Below is a small trained network, with its code and all its weights. Each question gives an input and a class and asks what happens when units are switched off, that is, made to give their printed mean instead of their output.

import numpy as np


def w(rows, s, z=0):
    codes = np.array(rows[::2]) - 128.0
    scale = np.full(codes.shape[1], s)
    scale[-1] = z or s
    return codes * scale


def norm(h):
    return h / np.sqrt((h * h).mean(-1, keepdims=True) + 1e-5)


def f(y):
    return np.maximum(y, 0)


def log_softmax(a):
    a = a - a.max(-1, keepdims=True)
    return a - np.log(np.exp(a).sum(-1, keepdims=True))


def net(x, mask):
    res = np.array(x, float).reshape(1, 2) / 4 @ E
    u = 0
    for l in range(2):
        y = f(norm(res) @ A[l][:, :-1].T + A[l][:, -1])
        res = res + np.where(mask[u : u + 13], y, B[l][:, -1]) @ B[l][:, :-1]
        u += 13
    return log_softmax(norm(res)[-1] @ U[:, :-1].T + U[:, -1])


A, B = {}, {}
E = w([
[167,47,128,74,152,253],'x0',
[64,188,126,48,98,149],'x1',
],0.0044)
A[0] = w([
[146,107,190,128,194,81,69],'L0N0',
[134,178,174,197,105,88,112],'L0N1',
[121,73,152,148,127,123,48],'L0N2',
[144,132,117,182,171,140,42],'L0N3',
[155,136,187,173,173,71,169],'L0N4',
[78,125,120,54,93,142,114],'L0N5',
[253,77,109,241,94,120,55],'L0N6',
[68,175,144,167,145,68,126],'L0N7',
[155,64,134,94,173,172,117],'L0N8',
[161,86,152,213,184,73,106],'L0N9',
[226,128,188,163,172,155,98],'L0N10',
[157,109,138,160,92,148,2],'L0N11',
[37,213,134,149,58,164,103],'L0N12',
],0.0054,0.0038)
B[0] = w([
[81,174,65,166,243,179,152],'L0N0',
[117,161,101,167,181,160,226],'L0N1',
[131,95,193,63,19,139,137],'L0N2',
[71,29,203,8,41,128,143],'L0N3',
[77,158,218,76,147,145,241],'L0N4',
[145,91,150,153,92,58,205],'L0N5',
[128,106,130,47,2,128,253],'L0N6',
[131,138,118,168,219,162,240],'L0N7',
[126,193,76,206,121,60,231],'L0N8',
[112,54,146,68,88,162,249],'L0N9',
[103,75,122,53,99,87,198],'L0N10',
[27,157,160,177,124,144,128],'L0N11',
[178,13,159,96,89,153,214],'L0N12',
],0.0049,0.0039)
A[1] = w([
[78,175,249,136,136,2,113],'L1N0',
[132,138,139,56,154,60,62],'L1N1',
[211,88,71,143,32,62,132],'L1N2',
[195,28,107,107,73,156,13],'L1N3',
[176,181,69,186,236,158,140],'L1N4',
[149,175,140,69,254,219,174],'L1N5',
[149,84,98,179,115,68,112],'L1N6',
[214,181,225,205,119,114,3],'L1N7',
[92,79,237,94,138,139,122],'L1N8',
[49,225,130,153,240,217,143],'L1N9',
[119,107,135,77,221,199,181],'L1N10',
[218,81,75,97,108,223,14],'L1N11',
[96,151,175,18,66,94,114],'L1N12',
],0.0059,0.0028)
B[1] = w([
[158,168,127,70,160,223,251],'L1N0',
[109,30,93,131,114,178,148],'L1N1',
[80,107,109,197,117,62,208],'L1N2',
[101,208,147,135,185,153,230],'L1N3',
[86,82,102,76,61,145,159],'L1N4',
[103,120,70,204,106,90,182],'L1N5',
[56,116,114,180,79,81,149],'L1N6',
[85,148,86,2,58,229,139],'L1N7',
[124,57,116,96,35,73,233],'L1N8',
[96,131,64,220,190,122,202],'L1N9',
[76,107,83,206,70,90,189],'L1N10',
[151,225,135,57,213,221,204],'L1N11',
[183,38,158,110,62,149,254],'L1N12',
],0.0056,0.0055)
U = w([
[135,44,203,65,59,220,207],'0',
[29,197,79,199,209,222,243],'1',
[36,74,112,203,84,98,177],'2',
[231,181,255,185,209,89,3],'3',
[189,189,224,151,195,59,3],'4',
[212,169,202,164,202,67,3],'5',
],0.008,0.0047)

Each question gives the input, the list of numbers given to net, and the class t.
The units are the neurons (one row each of A and B). Each row of codes is followed by its name. A weight is (code - 128) times the scale printed after its matrix; where a second scale follows, it is the last column's (A, B and U).
mask holds one flag per neuron, layer by layer. A switched-off neuron (its flag False) gives its mean, the last column of its row in B, instead of its output. The means were averaged over made-up inputs and are rounded, as every weight is.
A unit's drop is (log p(t) with every unit on - log p(t) with that unit switched off) / (log p(t) with every unit on - log p(t) with every unit switched off).
The circuit of an input: a set's keep is (log p(t) with only the set's units on - log p(t) with every unit switched off) / (log p(t) with every unit on - log p(t) with every unit switched off). Starting from the 12 units with the biggest drops (on a tie, the unit counted first), units are removed one at a time, each time the one whose removal leaves the highest keep (on an exact tie, the one counted first), for as long as the keep stays at least 0.8.
units of the circuit, in order: the units of the circuit, biggest drop first
unit that matters most: the unit with the biggest drop
top k neurons: the k neurons with the biggest drops, biggest first
k most important neurons of layer l: the k neurons of layer l with the biggest drops, biggest first
drop of u: that unit's drop, to one decimal
input [-8,5], class 1: top neuron	L0N7
input [3,-2], class 2: units of the circuit, in order	L0N8; L1N0
input [1,3], class 2: units of the circuit, in order	L0N5; L0N4; L1N2
input [-8,8], class 0: units of the circuit, in order	L0N12; L1N12
input [-5,5], class 0: 3 most important neurons of layer 0	L0N12; L0N8; L0N0
input [6,-5], class 1: units of the circuit, in order	L0N8; L1N3; L1N12
input [-6,6], class 0: 3 most important neurons of layer 0	L0N12; L0N8; L0N0
input [0,0], class 2: 3 most important neurons of layer 0	L0N5; L0N8; L0N10
input [-8,6], class 1: 3 most important neurons of layer 0	L0N6; L0N7; L0N9
input [-5,-5], class 0: 4 most important neurons of layer 0	L0N6; L0N9; L0N8; L0N4
input [1,-1], class 2: top 3 neurons	L0N8; L1N2; L0N4
input [2,-2], class 2: 3 most important neurons of layer 0	L0N8; L0N4; L0N12
input [-3,-6], class 0: top 2 neurons	L0N4; L0N6
input [-4,-6], class 0: unit that matters most	L0N4
input [-7,5], class 1: top 4 neurons	L0N6; L0N7; L0N9; L0N1
input [3,-1], class 2: 4 most important neurons of layer 1	L1N2; L1N0; L1N6; L1N9
input [5,-1], class 1: drop of L1N11	0.1
input [1,0], class 2: drop of L0N4	1.2
input [2,0], class 2: drop of L0N8	1.3
input [-2,-4], class 0: unit that matters most	L0N6
input [-4,8], class 0: drop of L0N12	0.7
